[[-19  79  31  53 -30]
 [ 89 -74 -33  63   7]
 [ 17 -68   8  87 -57]
 [ 44 -44 -68 -92  45]]
|
[[-74 -33]
 [-68   8]]

[[   6  -25  -21   37 -100]
 [ -57  -45  -74  -45    0]
 [ -45   -2  -41   -7  -97]]
|
[[-45 -74]
 [ -2 -41]]

[[ 17 -57  50 -11]
 [-79  10   5 -44]
 [-27  -8  28  10]
 [  7 -17 -36 -31]
 [-48   9 -16 -22]]
|
[[10  5]
 [-8 28]]

[[-18  -6  14 -24]
 [-18  -2  57 -37]
 [  6   9  28 -13]
 [-18  -3  72 -41]]
|
[[-2 57]
 [ 9 28]]

[[ -6  68  63   2  70]
 [-62  68   0   2   0]
 [-62  68   0   2   0]
 [-62  68  63  72   0]]
|
[[68  0]
 [68  0]]

[[  1  17 -15  75 -59]
 [ 73  -1  39   7  48]
 [ 34  -5  31  -4  34]]
|
[[-1 39]
 [-5 31]]

[[-76   1  16  29  30]
 [-10 -56  62  -9  25]
 [-55 -23  64  -2  20]
 [ 21 -69   3  16  46]
 [-69  -1  23  25  26]]
|
[[-56  62]
 [-23  64]]
